Each row has a name. After each piece below comes the name of the row it's from, unless a question asks for something else. Each question is about the rows just above it. Places in a row count from 1.

[111 132 110  65  80  59  75 190 175 149 151 174  82 146 164 160 139  88
 186 167  73  69 193 145  99 145 108  98 118  93  96 125] -> nol
[ 99 105 147 122 120 103 124 112 108  95 114  85 124 145 100 138 121 132
  88 100 134 132  91  89 133  95  90 138  89  83 138 169] -> vobov
[162 161 151 178 171 132 162  92 136 125 111 123 151 142 117  97 146 165
 128 132 156 178 123 121 181 111 129 127 130 184 190 125] -> vona
[110  84 133 123 133 119 125 161 124 163 128 158 139  93 159  70 142 143
 188 146 124 148 144 124 151 135 161  92 135 118 143 111] -> Toso
[106 127 163 168 166 132 145  80 108  92 106  88 149 154 121 128 114 150
  79 109 174 168 118 110 151  92 129 173 118 148 163 150] -> dini
[187 146 174 169 175 125 176  97 123 139 129 135 178  98 111 112 131 175
 144 131 152 178 121 106 178  96 117 173 117 148 167 165] -> rik
[169 203 155 142 126 136 135 159 142  70 161 158 143 139  93 128 124 163
  94 119 146 141 134 122 135 127  82 181  90 157 120 150] -> Daso
[171 144 150 114 136  79 134 157 175 133 172 153 136 131 147 118 157 135
 135 138  98 160 124  74 151  85  95 134  93 147 156 152] -> Kisov
[ 68  85  84 109  90 129 117 145 129 137  90 156  90 112 160  99 122  97
 154 134 121  79 147 180  75 186 183  82 201  94  96  86] -> gemis
[ 94 120 110 108 104 128 103 142 129 122 168 124 100 150 192 138 144 104
 110 126 116 101 146 132  92 147 142 138 134 168 108  94] -> Suk
Is [124 163 128] printed in one of the named rows, side by side and in this order? : yes
Row and place where [161 124 163 128 158 139  93 159  70 142 143] starts: : Toso, 8

[167 153 135  74 152 143 198 129  86 126] = Non
[116 128 108 142 101 123 143 160 120 108] = guni
[116 142 113 109 130 133 182 158  97  92] = reki
[117 121 107 158 109 121 119 158 134  92] = Vom
[130 137 108 122  99 129 108 158 105  92] = Fova
[100 117 107 165 125 119 109 158 141  92] = fudos
Shared by guni and Non: : [143]
Shared by guni and Fova: : [108]
The one value in Fova and Non: : [129]
Where do [137 108 122  99 129 108 158 105] appear? : Fova

[ 88 189 130 130 103  59 195 149 107  91  87  68 186] = pabo
[124 166 165 168 167 136 137 122 104 148  62 178 142] = Gupe
[190 100 125 152 151  78 142 161  70 148 185 109 167] = roz
[190 100 125 152 192  78 142 161  70 148 185 109 167] = Muger
[ 70 126 103  88 191 149 127  69  68  98  58 150  75] = Tupo
Shared by roz and Tupo: : [70]
Is [169 167 136] printed in one of the named rows, side by side and in this order? : no

[114  95 166 138 138 111 119] : rane
[114 166  95 138 138 111  66] : buz
[152 170 164 166 173 199 165] : raru
[141 143 161 122 208 189 163] : Lemum
Which value is in both rane and raru? : [166]
Where does [166  95] start? Give its row and place. : buz, 2

[115 151 114 133 193 171 133 128 119] = Tode
[115 128 171 151 114 193 133 133 119] = Gal
[115 171 133 151 114 193 133 128 119] = rini
find: [171 133 151 114 193 133 128] : rini
Does one of the named rows hold [128 133 193] side by side, in this order? : no
Is [151 115] printed in one of the named rows, side by side and in this order? : no
Where does [151 114 133 193 171 133 128 119] start? Give its row and place. : Tode, 2
Count the entries of [115 128 171 151 114 193 133 133 119]: : 9

[127 119 164 181 198] = Pof
[183 100 120  72 124] = karaf
[145 133 196  97 191] = Nera
[189 106  76 113  59] = fovik
[ 68 156  97 124  61] = bagip
[186 158 126  69 128] = limir
[127 142 164 181 198] = kefol
[189 106 125 113  82] = Div
[ 73 126 190 131 191] = Tiva
[159 141  59 135 182] = ramib
[168 108 181 197 189] = gak
Which value is in both Pof and gak? : [181]
Count the entries of [186 158 126  69 128]: : 5
The one value in limir and Tiva: : [126]

[105 125  74 144 145 167  85  97 108 132 155  87 152 134 131 183 110 122
  99 142 128  98 109 161 144 108 175 140 122 146 133  67 105 103  95  97
 179 151  90 123 137 215 134 101 174 150 153 134 103 155  84 108  68 167
  73 145] -> mav
[ 83 134 135 135 172 154 100 116 112 125 136  99 144 113 148 159 102 104
  83 110 137  94 134 160 146 110 160 136 138 139  85  75 112 112  90  80
 159 146  74 147 137 196 108  77 181 164 148 136  89 102 113 108  82 139
 107 136] -> Pabu
[ 81 132 143 108 172 172  94 107 101 119 164  95 195 134 115 156  92 110
  92 140  73  89 146 163 149  98 157 137 136 134 121  72 117 109  83  62
 172 136  81 140 147 193 115  93 165 172 140 146  99 118  99 107  95 168
  89 149] -> luzud
[151  89 135 135 172 154 100 116 112 125 136  99 144 113 148 159 102 104
  83 110 137  94 134 160 146 110 160 136 138 139  85  73 105 119  71  80
 163 156  97 143 156 188 134 101 194 173 152 145  99 151  84  79  91 170
  78 138] -> mupos
Count the entries of [ 81 132 143 108 172 172  94 107 101 119 164  95 195 134 115 156  92 110
  92 140  73  89 146 163 149  98 157 137 136 134]: : 30
How many entries does [ 83 134 135 135 172 154 100 116 112 125 136  99 144 113 148 159 102 104
  83 110 137  94 134 160 146] have? : 25
find: [151  89 135 135 172 154 100 116 112 125 136  99 144 113 148 159 102 104
  83 110 137  94 134 160 146 110 160 136 138 139  85  73 105 119  71  80
 163 156  97 143 156 188 134 101 194 173 152 145  99 151  84  79  91 170
  78 138] : mupos
[151  90] begins in row and place : mav, 38
find: [ 83 134 135 135 172 154 100 116 112 125 136  99 144 113 148 159 102 104
  83 110 137  94 134 160 146 110 160 136 138 139  85  75 112 112  90  80
 159 146  74 147 137 196 108  77 181 164 148 136  89 102 113 108  82 139
 107 136] : Pabu

[128 125 152 208 137 202] = duliv
[ 82 105 177 151 139 214] = gisus
[116 132 146 112 145 189] = zikot
[152 147 128 159 128 163] = Gazi
[153 102 146 181 165 179] = mepup
[152 120 146 139 151 163] = tibe
Row and place where [151 139] starts: : gisus, 4
Shared by mepup and tibe: : [146]
find: [120 146 139] : tibe

[172  91 128 154 144]  mumo
[157 144 128 154 131]  nop
[106 108 143 114 129]  zod
[137 162 147 179 152]  zugar
Where do [147 179] appear? : zugar
Number of entries in [137 162]: : 2
Where does [154 144] start? Give its row and place. : mumo, 4
find: [172  91] : mumo

[133 132 124 127 117 103] -> toz
[116 117 124 127 124 108] -> suf
[163 123 129 127 112 104] -> kefe
[127 134 129 128 131 138] -> kip
[117 125 128 128 138 145] -> sumad
[116 122 127 129 139 130] -> Lubi
[161 103 123 125  95 131] -> Kodis
[127 141 130 130 129 130] -> Mudo
[141 134 128 128 114 104] -> megov
[143 127 134 129 119  93] -> Doro
[140 137 130 128 126 135] -> fozed
[153 136 131 128 123 138] -> num
Among the named rows, does one hold [142 130 130 129] next to each other, in this order? : no
The one value in num and fozed: : [128]
Row and place where [133 132 124] starts: : toz, 1
find: [143 127 134 129 119  93] : Doro
Does one of the named rows hold [145 138] side by side, in this order? : no
Shared by fozed and kip: : [128]
Which row holds [122 127 129 139 130]? : Lubi

[132 123 125 126 136 134 130 128 129 130 124 133 128 132 134 128 127 128
 130 130 125 127 129 127 132 125 131 124 124 129 130 129 129 130 132 132
 127 129 133 126 133 124 132 129 119 130 128 125] : lefif
[129 123 126 120 125 128 144 133 176 125 124 128 120 128 127 134 124 124
 128 143 125 131 130 133 140 132 120 130 127 124 126 122 135 126 128 124
 126 124 129 124 129 127 123 124 122 128 123 129] : nuru
[128 134 124 124 128 166  59  44 211 205 187 176 202 158 156  42 200 211
  56  54 209  50 186  56  61  83 179  63 122  80 209  42 176 165 153 108
 216  54 141  63 166  41 204  60 100 155 219  57] : vamu
find: [132 123 125 126 136 134 130 128 129 130 124 133 128 132 134 128 127 128
 130 130 125 127 129 127 132 125 131 124 124 129 130 129 129 130 132 132
 127 129 133 126 133 124 132 129 119 130 128 125] : lefif
find: [129 123 126 120 125 128 144 133 176 125 124 128 120 128 127 134 124 124
 128 143 125 131 130 133 140 132 120 130 127 124 126 122 135 126 128 124
 126 124 129 124 129 127 123 124 122 128 123 129] : nuru
find: [128 134 124 124 128 166  59  44 211 205 187 176 202 158 156  42 200 211
  56  54 209  50 186  56  61  83 179  63 122  80 209  42 176 165 153 108
 216  54 141  63 166  41 204  60 100 155 219  57] : vamu
Number of entries in [132 123 125 126 136 134 130 128 129 130 124 133 128 132 134 128 127 128
 130 130 125 127 129]: : 23
[127 134 124 124 128] begins in row and place : nuru, 15

[ 98 175 153 130 149 198 150] -> Laf
[121 141 146 128 168 123 134] -> bonik
[120 148 153 110 120  87 150] -> buv
[168 120 128 168 165 217 104] -> sefi
find: [168 120 128 168] : sefi
The one value in sefi and buv: : [120]
Is [149 198 150] printed in one of the named rows, side by side and in this order? : yes
Where does [141 146 128 168] start? Give its row and place. : bonik, 2
The row with [168 123] is : bonik
Does one of the named rows hold [128 168 166] side by side, in this order? : no
Among the named rows, does one hold [217 104] next to each other, in this order? : yes

[121 152 127 109 106 125 116 167 115 152 117] : nela
[188  86 213 198  81 201 188 174 167  68 144] : Tobus
[166 178  83 149  99 109 158 140 150 147 123] : rila
[120 187 161 103 117 162 198 127 113 163  75] : dekaz
[ 52 173  65  74 213 117  56  58 211  54  58] : moba
[134  87 131  75 176 143 190  72 134 180  90] : Sogot
[143  52  91 127  92 100 112 124 151 107 204] : Nuvov
The one value in dekaz and moba: : [117]
The one value in nela and Tobus: : [167]

[146 106 164 142] = Feg
[173 144 121 141] = med
[162 136 128 147] = bodon
[175 158 147 104] = Sinez
[122 141 126 144] = Vedal
[212 184 123 130] = suzu
Is [128 147] printed in one of the named rows, side by side and in this order? : yes
find: [175 158 147 104] : Sinez
Where do [122 141 126 144] appear? : Vedal
[184 123] is in which row? : suzu
Shared by bodon and Sinez: : [147]

[ 65  81  75  66  69  80 194  71  83 176 176  53 202  68 178 178 174 178
 188 140 163  67 182 105  94  82 149  63] = Ber
[ 65  81  75  66  69  80 194  71  83 182 176  53 202  68 178 178 174  77
 188 140 163  67 182 105  94  82 149  63] = fof
[ 89 113  57 106  74  56 177 123 103 176 171 105 182  98 185 181 172  80
 183 189 134 179  86 166 154 161 182 168] = bezo
How many entries does [ 65  81  75  66  69  80 194  71  83 182 176  53 202  68 178 178 174  77
 188] have? : 19
How many entries does [ 89 113  57 106  74  56 177 123 103 176 171 105 182  98 185 181 172  80
 183 189 134 179  86 166 154 161 182 168] have? : 28
How many entries does [ 65  81  75  66  69  80 194  71  83] have? : 9
Number of entries in [ 89 113  57 106  74  56 177 123 103 176 171 105 182  98 185 181 172  80
 183 189 134 179  86 166 154 161 182]: : 27
Among the named rows, does one hold [174  77 187] next to each other, in this order? : no
The row with [ 89 113  57 106  74  56 177 123 103 176 171 105 182  98 185 181 172  80
 183 189 134 179  86 166 154 161 182 168] is : bezo
Does one of the named rows hold [93 82] side by side, in this order? : no

[ 91 131 187  42 176] -> kam
[108 150 109 166  92] -> nolo
[120 152 161  67 157] -> Boka
[ 96 206 110 132  95] -> Kone
Does one of the named rows hold [206 110] side by side, in this order? : yes
Count the entries of [108 150 109 166  92]: : 5
How many entries does [ 96 206 110] have? : 3
Among the named rows, does one hold [161  68] next to each other, in this order? : no
find: [108 150 109 166] : nolo
Count the entries of [108 150 109]: : 3

[133  88 106  98  61  72  99 161 110 152 128 183] = zekil
[ 67  64 188 180  61  63 128 187  53 200  57 154] = gurot
[ 90  63 190 205  66  81  78 199  96 170  64 129] = volu
[ 68 120 109 147  91  53  60 143 134 144  78 177] = sedog
[ 90  63 190 205  66  81  78 199  98 182  60 194] = vobav
[ 60  94 136 160  71  60  61 161 103 168  77 193] = vufa
[ 75  61 173 180  74  73  85 187  51 207  54 149] = Sib
[ 68  61 179 171  68  56  88 195  70 194  65 166] = tos
Count the entries of [75 61]: : 2
Does one of the named rows hold [ 53 201] side by side, in this order? : no
Which row holds [ 60  94 136 160  71  60  61 161]? : vufa
Among the named rows, does one hold [ 63 190 205  66  81] next to each other, in this order? : yes
Does one of the named rows hold [63 61] side by side, in this order? : no

[145 147  96 137 118 135 151  92 168 212 158 166  96] : mefeg
[102 104 140  89  83 120 105 161  70 105 137 158 179] : pav
[175 106 122  94 163 136 173 181 130 123  71 106 171] : doz
[ 87 156 101  91 154  41 142 135 141 113 124 164  96] : zedo
[107 214 120  94 163 136 173 181 130 123  71 163 163] : naf
[134 199  96 112  98 101 130 109 136 145 175 105  59] : peri
[ 57 126  83 112  98 101 130 129 109 214 120 124 139] : Gakog
[106 159 105 215 114 144  87 104  79 159 119 131 136] : Pufad
[125 124 122 109  57 126  84 142 105  90 189 135  79] : rokil
Number of entries in [ 87 156 101  91 154  41 142 135 141]: : 9
[101 130 109 136 145 175 105  59] is in which row? : peri
find: [ 57 126  83 112  98 101 130 129 109 214 120 124 139] : Gakog
Where does [ 57 126  84] start? Give its row and place. : rokil, 5
find: [109 214 120] : Gakog

[130 128 128 132 125 136 126 128 128 129 133 128 125 128 129 128 129 120
 125 123 129 129 131 115 130 129] = fifip
[130 126 117 133 140 142 103 143  88 117 133 107 138 129 143 159 142  95
 124 167 135 154 103 185 117 118] = Vudi
[116 145 112 141 142 190 120 134 105 117 204 115 143 135 152 124 130 143
 109 181 140 143  96 181 127 142] = raku
[130 126 117 133 140 142 103 143  88 117 133 107 138 129 143 159 142  95
 124 167 135 154 103 185 130 118] = mok
[127 129 128 128 130 128 124 129 126 127 124 128 128 128 130 131 130 126
 127 135 130 129 125 134 127 127] = gafus
[127 128 119 126 139 129 108 134 119 124 112 127 130 132 137 144 139 114
 125 173 140 133 112 156 124 124] = tebib
[133 135 125 128 132 191 124 131 125 127 128 120 136 123 137 127 125 109
 127 136 129 116 125 127 125 128] = boge
[117 140 118 131 142 152 108 135 112 121 145 122 136 134 145 140 139 122
 118 186 141 138 102 171 124 130] = meges
Row and place where [181 127 142] starts: : raku, 24
Among the named rows, does one hold [112 133] next to each other, in this order? : no
Among the named rows, does one hold [118 117] next to each other, in this order? : no
Row and place where [127 128 120] starts: : boge, 10
Is [130 118] printed in one of the named rows, side by side and in this order? : yes
find: [126 128] : fifip
find: [128 128 128 130 131 130 126 127 135 130] : gafus

[158 120 150 105 117 136 103 123 108 119  93 136 124 106 129 126 108 123]  miva
[102 141 145 114 103 148 177 119 160  87 158 155 124 113 144 138 117  92]  lusir
[154 149 102 134  97 145 131 141 121 113 124 137 128 108 116 137 149 131]  tid
[143 134 148 104 125 139 128 107 130  96 121 133 144 111 155 130 109 122]  mol
[121 135 144 126 107 136 142 132 135 127 116 162 136 119 124 148 122 116]  getu
[119 137 134 102  97 141 145 121 131 145 141 154 135 112 126 141 123 120]  kul
[100 126 135 141 115 149 135 145 124 151 139 133  96 125  99  85 125 109]  lage
[131 125 151 127  88 152 172 147 146 115 122 194 139  99 113 110 127  80]  mabub
[119 137 122 137 119 140 128 125 129  93 106 124 136 119 116 104 126 129]  zon
The row with [102 134  97 145 131 141 121] is : tid
Where does [158 155] start? Give its row and place. : lusir, 11
Where does [141 145 114 103 148 177 119 160  87] start? Give its row and place. : lusir, 2
Where does [119  93 136 124 106] start? Give its row and place. : miva, 10
Count the entries of [119 137 122 137 119 140 128 125 129]: : 9
Does one of the named rows hold [125 129  93] side by side, in this order? : yes

[143 105 121 115 100 117 116  64 125 103 106  99 103  86 134  70 141 166
 148  87 103 118 167 132] -> tez
[133 173 162  97 178 152 103 128 106 106 138 169 108 137 115 176  73 135
  80 116 144 144 133 145] -> fosot
[ 93 124 114  95 147 142 126  43 125  89 123 155 113 129 148 154 126 135
 105  83 125  71 150 107] -> navo
[144 146 140  98 164 157 119  52 123  83 128 161 120 114 136 185  93 124
 115  98 110  98 134 109] -> Lan
[142 137 123 119 166 134 157  88 149 100 143 156 135 126 139 207  92 111
 138 123  99  89 106  92] -> musab
[137 115] begins in row and place : fosot, 14
[ 93 124 115] begins in row and place : Lan, 17
find: [143 105 121 115 100 117 116  64 125 103 106  99 103  86 134  70 141 166
 148  87 103 118 167 132] : tez
Among the named rows, does one hold [140  99] next to each other, in this order? : no
Does one of the named rows hold [ 80 116] side by side, in this order? : yes

